Moves between points:
q719: fu>q147, bu>q272, ri>q105
q776: fu>q728, bu>q412, ri>q389
q305: fu>q139, bu>q826, ri>q230
q105: fu>q719, bu>q198, ri>q502
q725: fu>q994, bu>q529, ri>q124
q718: fu>q756, bu>q369, ri>q824
q337: fu>q529, bu>q994, ri>q535
q909: fu>q604, bu>q124, ri>q529
q198: fu>q200, bu>q105, ri>q272
q905: fu>q502, bu>q263, ri>q870
q357: fu>q544, bu>q680, ri>q147
q544: fu>q186, bu>q848, ri>q357
q139: fu>q563, bu>q708, ri>q305
q539: fu>q124, bu>q604, ri>q995
q186: fu>q360, bu>q119, ri>q544
q728: fu>q575, bu>q571, ri>q776
q65: fu>q119, bu>q360, ri>q756
q848: fu>q680, bu>q544, ri>q119
q575: fu>q207, bu>q496, ri>q728
q675: fu>q995, bu>q389, ri>q412
q119: fu>q848, bu>q186, ri>q65
q412: fu>q675, bu>q776, ri>q571
q389: fu>q776, bu>q675, ri>q137
q995: fu>q539, bu>q137, ri>q675
q535: fu>q337, bu>q824, ri>q369
q913: fu>q272, bu>q147, ri>q680
q708: fu>q826, bu>q139, ri>q207
q994: fu>q824, bu>q337, ri>q725
q502: fu>q105, bu>q200, ri>q905
q563: fu>q496, bu>q207, ri>q139
q137: fu>q389, bu>q995, ri>q604
q369: fu>q535, bu>q718, ri>q414
q826: fu>q870, bu>q305, ri>q708
q207: fu>q708, bu>q563, ri>q575
q870: fu>q905, bu>q230, ri>q826
q272: fu>q198, bu>q719, ri>q913
q360: fu>q414, bu>q65, ri>q186
q263: fu>q230, bu>q905, ri>q200
q496: fu>q571, bu>q575, ri>q563
q147: fu>q357, bu>q913, ri>q719
q680: fu>q913, bu>q357, ri>q848
q200: fu>q263, bu>q502, ri>q198
q529: fu>q909, bu>q725, ri>q337
q571: fu>q412, bu>q728, ri>q496
q124: fu>q725, bu>q909, ri>q539
q604: fu>q137, bu>q539, ri>q909
q414: fu>q369, bu>q756, ri>q360
q756: fu>q65, bu>q414, ri>q718
q824: fu>q718, bu>q535, ri>q994
q230: fu>q305, bu>q870, ri>q263

In the rows, 20 means zero.

The rows follow the links: the fewer symbols apart two points are, the more alike their rows tend to be.

Each row is also shifted at random along 3 hidden directions that mean nothing.

Some points, each with a row of numbers:
q198: [ 30,  21,  16,  24,  20,  17,  20,  20,  18,  22,  23,  20,  22,  21,  19,  21,  20,  22,  20,  18,  24,  28,  23,  15,  22,  23,  20,  19,  18,  16,  15,  24,  14,  19,  22]
q995: [ 17,  24,  25,  27,  15,  24,  22,  19,  25,  22,  24,  17,  22,  18,  25,  20,  21,  21,  20,  15,  19,  29,  28,  18,  24,  19,  12,  21,  15,  22,  16,  21,  22,  22,  22]
q826: [ 27,  17,  19,  20,  14,  21,  21,  20,  21,  22,  17,  29,  23,  26,  14,  19,  28,  25,  26,  19,  21,  24,  25,  18,  22,  20,  19,  20,  18,  19,  21,  27,  18,  21,  18]
q200: [ 17,  17,  19,  22,  18,  19,  23,  21,  20,  20,  21,  20,  23,  19,  19,  19,  21,  18,  16,  19,  23,  31,  28,  16,  19,  18,  18,  21,  15,  18,  13,  20,  14,  18,  22]
q571: [ 22,  26,  22,  11,  19,  25,  23,  14,  19,  20,  19,  17,  12,  18,  21,  18,  16,  19,  18,  21,  25,  17,  21,  26,  19,  17,  19,  24,  24,  25,  23,  18,  30,  21,  18]
q389: [ 30,  24,  25,  20,  18,  18,  23,  19,  22,  21,  25,  20,  23,  19,  25,  19,  19,  20,  19,  15,  13,  20,  18,  22,  19,  18,  17,  20,  21,  23,  19,  15,  21,  22,  17]
q604: [ 26,  22,  24,  23,  22,  25,  21,  21,  19,  20,  21,  17,  17,  15,  23,  24,  17,  22,  17,  20,  14,  15,  20,  22,  22,  22,  21,  18,  21,  20,  21,  17,  24,  22,  21]
q124: [ 25,  24,  22,  16,  17,  22,  19,  20,  12,  20,  17,  22,  14,  17,  18,  23,  14,  26,  11,  13,  19,  25,  25,  20,  23,  15,  18,  21,  22,  24,  12,  21,  19,  18,  17]
q502: [ 20,  18,  17,  18,  21,  25,  21,  20,  15,  21,  19,  17,  15,  17,  14,  22,  20,  23,  18,  26,  24,  15,  23,  17,  17,  24,  26,  17,  23,  14,  20,  19,  19,  21,  21]
q824: [ 20,  18,  22,  22,  25,  19,  17,  27,  15,  19,  15,  25,  20,  22,  19,  24,  20,  24,  19,  20,  13,  15,  14,  21,  22,  21,  26,  19,  24,  23,  22,  21,  19,  21,  20]
q675: [ 24,  28,  25,  18,  14,  24,  23,  14,  22,  22,  22,  16,  16,  18,  23,  19,  18,  22,  18,  16,  23,  24,  27,  22,  20,  18,  14,  22,  20,  22,  17,  19,  26,  21,  19]
q414: [ 18,  20,  21,  19,  17,  19,  21,  19,  25,  19,  17,  25,  23,  24,  21,  16,  25,  17,  22,  18,  25,  29,  26,  22,  23,  14,  16,  26,  16,  27,  19,  25,  23,  18,  21]
q337: [ 20,  20,  24,  18,  12,  30,  24,  18,  22,  20,  12,  22,  14,  18,  17,  17,  24,  22,  16,  19,  21,  24,  30,  23,  23,  12,  16,  22,  18,  24,  19,  20,  27,  20,  19]
q369: [ 31,  22,  22,  14,  16,  23,  20,  17,  20,  20,  11,  27,  17,  23,  17,  18,  22,  22,  20,  18,  26,  26,  27,  24,  24,  13,  17,  26,  19,  28,  20,  26,  25,  16,  21]
q905: [ 21,  17,  17,  18,  21,  25,  20,  20,  15,  22,  17,  20,  16,  20,  14,  23,  20,  26,  21,  25,  23,  16,  23,  19,  20,  24,  26,  17,  22,  15,  21,  23,  18,  21,  21]
q230: [ 15,  15,  18,  18,  23,  19,  20,  24,  17,  17,  15,  22,  18,  18,  18,  18,  19,  15,  14,  22,  23,  25,  22,  22,  20,  15,  22,  24,  19,  21,  17,  17,  17,  17,  22]

Complete each set of four: the symbols that take the first to the second take the third to the fourth.
Answer with the point's name.
A [ 21,  15,  19,  22,  16,  25,  23,  20,  22,  23,  21,  19,  21,  17,  15,  19,  25,  22,  20,  24,  22,  21,  26,  17,  18,  22,  21,  17,  18,  12,  21,  18,  18,  23,  22]
B [ 22,  22,  21,  18,  24,  25,  16,  21,  16,  21,  11,  20,  12,  21,  18,  25,  18,  25,  19,  23,  25,  17,  21,  24,  26,  20,  24,  22,  22,  24,  23,  26,  26,  17,  23]
C [ 10,  14,  21,  18,  18,  21,  24,  22,  24,  17,  14,  23,  21,  19,  20,  14,  24,  12,  16,  24,  22,  26,  24,  24,  17,  11,  19,  25,  15,  23,  20,  14,  22,  19,  21]
D q725

A [ 12,  20,  22,  14,  14,  25,  22,  17,  22,  19,  12,  25,  16,  21,  18,  16,  23,  20,  17,  19,  25,  28,  29,  24,  23,  11,  15,  27,  17,  26,  18,  23,  25,  18,  19]
B [  3,  22,  20,  18,  20,  17,  25,  19,  24,  18,  25,  16,  22,  18,  26,  14,  19,  11,  18,  20,  25,  28,  21,  21,  15,  16,  16,  25,  17,  20,  16,  13,  20,  19,  21]
C [ 13,  17,  20,  21,  16,  17,  20,  20,  22,  21,  20,  28,  25,  27,  17,  19,  26,  24,  25,  18,  19,  25,  22,  18,  20,  20,  19,  20,  19,  21,  21,  26,  17,  21,  19]
D q776

A [ 16,  16,  23,  18,  15,  21,  22,  23,  20,  19,  15,  28,  21,  21,  16,  19,  24,  21,  17,  16,  14,  24,  22,  22,  19,  13,  19,  20,  19,  24,  20,  17,  18,  22,  16]
B [ 23,  19,  23,  26,  20,  20,  19,  25,  19,  20,  19,  24,  23,  22,  21,  24,  21,  23,  18,  15,  13,  25,  21,  19,  25,  18,  19,  18,  18,  22,  17,  22,  16,  19,  21]
C [  3,  18,  23,  18,  18,  21,  21,  24,  17,  19,  14,  25,  18,  18,  18,  22,  19,  21,  12,  16,  14,  23,  22,  20,  21,  14,  21,  20,  21,  23,  16,  16,  18,  19,  17]
D q124

A [ 11,  19,  15,  16,  24,  19,  18,  22,  11,  19,  15,  19,  14,  18,  18,  21,  14,  19,  10,  22,  27,  24,  22,  20,  19,  17,  24,  22,  22,  19,  14,  18,  16,  16,  21]
B [ 15,  25,  19,  12,  24,  16,  18,  18,  16,  18,  18,  21,  15,  22,  23,  18,  15,  16,  17,  20,  29,  23,  19,  24,  20,  16,  20,  27,  23,  26,  19,  22,  22,  15,  21]
C [ 18,  24,  18,  14,  20,  15,  22,  17,  21,  18,  21,  21,  20,  22,  24,  15,  18,  15,  17,  18,  27,  26,  21,  23,  19,  15,  16,  26,  19,  25,  17,  19,  21,  17,  19]
D q230

A [ 19,  16,  17,  21,  28,  19,  19,  26,  17,  18,  15,  21,  20,  20,  20,  21,  18,  16,  16,  24,  23,  21,  19,  21,  22,  19,  25,  22,  20,  21,  19,  20,  17,  16,  23]
B [ 16,  15,  24,  17,  14,  20,  24,  21,  24,  19,  17,  29,  24,  22,  17,  16,  27,  20,  20,  17,  14,  23,  22,  23,  18,  13,  19,  21,  19,  23,  22,  16,  20,  23,  16]
C [ 19,  26,  20,  21,  28,  14,  16,  23,  15,  20,  26,  17,  21,  20,  26,  26,  13,  21,  20,  18,  15,  13,   8,  22,  20,  26,  25,  19,  28,  22,  22,  18,  19,  21,  19]
D q186

A [ 34,  17,  19,  22,  17,  23,  24,  19,  22,  22,  23,  17,  22,  18,  18,  18,  23,  21,  21,  23,  21,  20,  24,  17,  17,  22,  21,  18,  19,  14,  20,  18,  18,  23,  20]
B [ 26,  22,  17,  17,  25,  14,  15,  21,  14,  21,  19,  27,  21,  27,  18,  24,  18,  27,  24,  18,  22,  17,  13,  21,  22,  23,  25,  20,  27,  23,  23,  28,  17,  19,  19]
C [ 12,  14,  19,  24,  15,  24,  23,  21,  24,  21,  18,  25,  24,  21,  14,  19,  28,  23,  25,  22,  20,  24,  26,  16,  20,  20,  21,  18,  17,  16,  21,  23,  18,  22,  20]
D q776

A [ 21,  15,  20,  33,  23,  22,  21,  25,  27,  22,  27,  15,  28,  19,  21,  22,  25,  18,  27,  27,  17,  19,  20,  14,  20,  30,  22,  16,  16,  11,  23,  18,  17,  24,  25]
B [ 23,  25,  21,   6,  17,  15,  22,  14,  11,  20,  20,  25,  15,  21,  19,  18,  14,  24,  14,  13,  21,  22,  18,  24,  16,  13,  18,  23,  28,  25,  17,  17,  20,  20,  12]
C [ 20,  20,  19,  18,  18,  19,  25,  18,  23,  20,  26,  15,  21,  16,  23,  15,  19,  15,  17,  21,  23,  24,  23,  19,  15,  18,  17,  21,  18,  17,  17,  13,  19,  22,  19]
D q207

A [ 20,  22,  25,  23,  19,  26,  22,  21,  21,  21,  21,  15,  17,  14,  22,  22,  19,  21,  16,  20,  14,  16,  21,  21,  21,  20,  19,  18,  20,  20,  20,  15,  24,  23,  19]
B [ 30,  21,  19,  19,  12,  20,  25,  15,  24,  24,  27,  21,  25,  22,  18,  16,  25,  23,  27,  19,  24,  26,  25,  17,  17,  22,  16,  20,  18,  16,  20,  23,  18,  23,  19]
C [ 17,  21,  20,  12,  14,  21,  25,  14,  21,  23,  25,  20,  20,  20,  17,  16,  21,  22,  23,  20,  23,  19,  23,  21,  15,  20,  19,  20,  23,  17,  22,  20,  22,  23,  16]
D q137

A [ 33,  19,  20,   9,  16,  21,  21,  18,  17,  21,  16,  28,  17,  23,  14,  18,  22,  24,  20,  20,  18,  17,  18,  25,  16,  15,  22,  20,  25,  23,  25,  19,  22,  22,  14]
B [ 22,  23,  25,  22,  14,  25,  25,  16,  30,  22,  24,  18,  22,  19,  25,  16,  24,  17,  24,  18,  21,  24,  26,  21,  20,  19,  13,  23,  16,  23,  21,  20,  28,  23,  21]
C [ 32,  19,  19,  22,  19,  21,  24,  19,  24,  20,  26,  15,  23,  18,  22,  18,  22,  17,  20,  23,  21,  22,  22,  18,  17,  23,  19,  18,  17,  15,  19,  16,  18,  22,  20]
D q728

A [ 21,  23,  24,  21,  22,  26,  21,  21,  17,  21,  19,  14,  14,  15,  22,  23,  15,  23,  15,  21,  16,  14,  19,  22,  21,  21,  22,  18,  24,  21,  20,  15,  25,  22,  20]
B [ 31,  20,  20,  26,  23,  15,  22,  21,  27,  20,  28,  18,  29,  22,  27,  18,  22,  14,  25,  21,  21,  26,  19,  18,  19,  24,  17,  21,  17,  19,  19,  19,  19,  21,  23]
C [  8,  19,  20,  11,  17,  22,  23,  18,  19,  21,  19,  22,  17,  20,  17,  18,  21,  20,  20,  22,  19,  14,  18,  23,  14,  18,  23,  21,  25,  20,  25,  16,  23,  22,  16]
D q412

A [ 22,  22,  25,  18,  16,  23,  24,  19,  20,  20,  22,  18,  18,  15,  23,  19,  17,  20,  14,  17,  15,  20,  22,  22,  19,  17,  16,  20,  20,  22,  18,  12,  24,  23,  16]
B [ 11,  17,  24,  19,  15,  23,  25,  19,  31,  18,  19,  21,  23,  20,  23,  12,  27,  12,  22,  23,  21,  23,  24,  25,  19,  13,  15,  24,  14,  24,  24,  14,  27,  22,  21]
C [ 17,  20,  24,  28,  24,  28,  18,  25,  22,  20,  16,  15,  18,  18,  21,  26,  20,  22,  21,  24,  17,  14,  21,  20,  26,  24,  23,  17,  20,  20,  24,  20,  25,  22,  25]
D q412

A [ 28,  16,  19,  14,  17,  20,  23,  21,  19,  18,  14,  25,  18,  20,  17,  15,  22,  16,  14,  19,  25,  30,  27,  22,  19,  10,  17,  24,  17,  23,  15,  17,  18,  16,  18]
B [ 28,  21,  25,  19,  16,  29,  22,  19,  21,  21,  16,  18,  15,  15,  19,  21,  20,  23,  16,  19,  17,  19,  26,  23,  21,  17,  18,  20,  20,  21,  20,  16,  25,  23,  19]
C [ 16,  25,  14,  14,  22,  19,  20,  15,  11,  23,  24,  15,  14,  17,  19,  22,  12,  25,  17,  22,  28,  17,  20,  18,  17,  25,  24,  20,  26,  15,  17,  22,  17,  19,  20]
D q728

A [ 27,  24,  18,  15,  21,  16,  21,  16,  18,  19,  25,  16,  18,  18,  23,  16,  14,  15,  16,  20,  26,  23,  20,  22,  15,  18,  20,  24,  22,  20,  17,  16,  19,  19,  19]
B [ 15,  22,  20,  21,  21,  13,  19,  21,  20,  21,  24,  27,  26,  26,  21,  21,  22,  22,  24,  16,  18,  22,  15,  20,  20,  21,  20,  21,  22,  23,  21,  23,  17,  21,  19]
C [ 24,  22,  17,  19,  20,  19,  20,  18,  16,  23,  24,  18,  20,  20,  18,  21,  18,  24,  19,  19,  26,  24,  23,  16,  19,  24,  21,  20,  20,  15,  16,  23,  16,  19,  21]
D q725

A [ 25,  23,  23,  14,  14,  22,  21,  19,  13,  20,  17,  22,  13,  17,  19,  21,  16,  26,  10,  11,  20,  26,  27,  21,  23,  13,  16,  21,  21,  23,  12,  20,  19,  18,  16]
B [ 48,  22,  23,  23,  19,  21,  22,  18,  30,  21,  20,  23,  25,  24,  23,  18,  27,  18,  29,  21,  21,  19,  20,  24,  22,  21,  17,  22,  18,  25,  27,  24,  27,  23,  21]
C [ 25,  21,  20,  12,  14,  21,  24,  14,  20,  21,  22,  24,  19,  21,  16,  16,  23,  22,  24,  20,  22,  17,  21,  22,  14,  19,  20,  21,  23,  20,  24,  19,  23,  23,  15]
D q725

A [ 25,  24,  23,  20,  19,  23,  21,  17,  25,  20,  21,  18,  18,  20,  24,  19,  21,  18,  24,  22,  22,  18,  21,  24,  20,  21,  18,  22,  19,  23,  24,  19,  28,  21,  21]
B [ 42,  24,  23,  33,  23,  19,  16,  24,  21,  22,  23,  20,  25,  23,  25,  27,  20,  26,  25,  15,  16,  23,  21,  17,  29,  26,  18,  19,  18,  22,  18,  28,  19,  20,  24]
C [ 19,  19,  21,  16,  24,  21,  20,  20,  21,  18,  15,  21,  17,  20,  20,  18,  20,  15,  18,  25,  23,  17,  19,  26,  19,  15,  23,  23,  22,  24,  24,  17,  25,  18,  21]
D q412

A [ 17,  17,  17,  29,  28,  17,  17,  27,  19,  19,  20,  19,  24,  21,  20,  23,  20,  17,  19,  23,  21,  24,  19,  17,  23,  23,  23,  20,  17,  18,  19,  22,  13,  18,  26]
B [ 27,  22,  26,  32,  26,  20,  18,  25,  25,  21,  25,  16,  26,  18,  28,  25,  20,  20,  23,  21,  11,  15,  14,  20,  22,  27,  21,  17,  20,  19,  24,  18,  21,  25,  22]
C [ 19,  22,  24,  24,  24,  27,  19,  23,  18,  20,  17,  15,  14,  15,  21,  25,  16,  23,  17,  23,  16,  12,  20,  22,  22,  23,  23,  17,  22,  20,  22,  18,  24,  23,  23]
D q305

A [ 41,  26,  17,  19,  29,  13,  17,  20,  17,  19,  25,  17,  20,  23,  25,  22,  14,  18,  21,  21,  26,  18,  12,  22,  20,  24,  23,  24,  24,  22,  20,  23,  20,  18,  22]
B [ 12,  20,  19,  10,  22,  21,  21,  17,  15,  20,  18,  21,  15,  20,  17,  20,  17,  23,  19,  23,  21,  10,  14,  25,  16,  20,  26,  19,  28,  20,  26,  18,  23,  22,  16]
C [  9,  21,  21,  21,  22,  22,  19,  22,  21,  20,  14,  22,  19,  22,  20,  21,  22,  19,  20,  22,  24,  23,  23,  22,  25,  17,  20,  23,  19,  25,  22,  24,  24,  17,  23]
D q994

